X: [-1.56 -4.57  1.61  0.88  1.57 -3.85  1.19 -6.09 -2.21  3.34  3.64  2.63
 -2.22 -0.80 -4.24 -1.01  0.81 -0.68 -2.00 -1.58 -1.97  2.39  1.66  1.09
  2.71  2.78 -0.24 -0.67 -1.05 -4.59  6.09  3.81]
D: [-0.26  1.29 -1.51 -0.72 -0.29  0.62  0.93 -3.35 -0.61  0.14 -0.82  0.48
  0.58  1.29 -0.71 -1.23 -0.48 -0.33 -2.47  0.56  0.94 -1.18 -0.80  1.09
  1.52 -1.47 -0.64  0.68  0.82 -3.20 -3.15 -1.11]
C: [-3.73 -3.39  2.58  0.88 -2.52 -3.51  2.96 -7.92 -2.74  3.64  0.74 -0.42
  2.63 -3.82 -4.63  2.27  1.13 -0.42 -4.32 -2.22 -1.97  1.29 -0.28  1.49
 -1.46  1.36  0.97 -0.50 -1.22 -5.05  4.67  6.54]
B: [-1.99 -5.35  0.83  0.58  2.32 -4.54  1.19 -4.72 -3.01  3.32  7.51 -0.55
  3.14 -1.58 -5.42 -0.57  2.09 -1.39 -1.07 -2.01 -0.42  0.74  0.11 -0.30
  3.90  3.26 -1.85 -2.19 -1.05 -2.97  8.94  2.72]
P: [-5.47 -4.96  1.41  0.97 -1.03 -2.82  2.45 -6.55 -3.81  3.64  3.34 -0.80
  2.63 -2.22 -3.85  0.74  0.48  0.21 -2.47 -2.43 -1.97  2.39  0.63  2.68
  0.03  1.36 -0.84 -0.17 -1.22 -4.36  5.38  5.45]
M: [-1.13  0.90  0.44 -0.02 -0.29  0.62 -1.09 -1.98  0.45 -0.18  1.26  1.25
  1.27  0.97  1.25 -0.79 -0.32 -0.68 -2.78  0.98 -0.03 -2.00 -0.93  0.30
  0.32  0.18  0.97  0.68  1.33 -1.82 -2.44 -1.66]
start: [-6.09 -2.21  3.34  3.64  2.63 -2.22 -0.80 -4.24] | X, 8
then: [-1.99 -5.35] | [0.83]
then: [ 0.93 -3.35 -0.61  0.14 -0.82  0.48  0.58  1.29 -0.71] | [-1.23]
start: [ 3.64  3.34 -0.80  2.63 -2.22] | P, 10
start: [ 0.88  1.57 -3.85  1.19 -6.09 -2.21] | X, 4
then: [-0.50 -1.22 -5.05] | [4.67]
start: [-5.47 -4.96  1.41  0.97 -1.03 -2.82  2.45 -6.55 -3.81] | P, 1

F: [-0.07  0.95  2.29  1.11  1.33  1.27 -1.60 -0.38  5.23  0.52  1.34  1.64
 -5.59 -0.54 -1.85  0.21 -0.12 -0.15 -4.86 -2.27 -3.11  1.82  0.69  0.81
 -2.78  0.07 -2.22 -3.94 -2.25  0.03]
Y: [ 0.31  0.65 -8.15 -2.85  0.44 -1.28  1.45 -0.07 -6.30 -0.52 -1.64 -0.88
 -6.75 -1.62  0.37 -0.19  1.75  0.15  2.33 -1.73  4.32 -1.39  0.53 -1.42
 -0.03  0.08 -7.47 -1.54 -1.05  0.04]
J: [-0.14  0.95  2.29  1.11  1.33  1.27 -1.60 -0.38  5.23  0.52  1.34  1.64
 -5.59 -0.54 -1.85  0.21 -0.12 -0.15 -4.86 -0.34 -3.11  1.82  0.69  0.81
 -2.78  0.84 -2.22 -3.94 -2.25  0.03]
Z: [-0.31 -2.59 -3.69  1.65  0.84  1.30  1.12 -0.59  2.58  1.30 -3.68 -1.82
 -0.26  0.56 -0.04 -1.67 -0.22  0.50 -3.29 -1.65 -3.85 -1.23  1.89  0.13
  1.46  0.20  1.16 -1.83 -1.36  0.27]
H: [-0.22  0.50 -3.29 -1.65 -3.85 -1.23  1.89  0.13  1.47  0.20 -0.43 -0.53
  3.47  1.03 -1.07  2.02 -3.47 -0.20  1.13  2.61 -5.61 -0.97 -0.63  0.30
  0.59  1.16 -1.36 -1.83  0.20 -0.75]
then: [ 1.16 -1.36 -1.83  0.20] | [-0.75]
then: [-2.59 -3.69  1.65  0.84] | [1.30]
then: [-0.31 -2.59 -3.69  1.65  0.84  1.30  1.12 -0.59  2.58  1.30 -3.68] | [-1.82]
start: [-0.22  0.50 -3.29 -1.65 -3.85 -1.23  1.89  0.13  1.46  0.20] | Z, 17
start: [-4.86 -2.27 -3.11  1.82] | F, 19

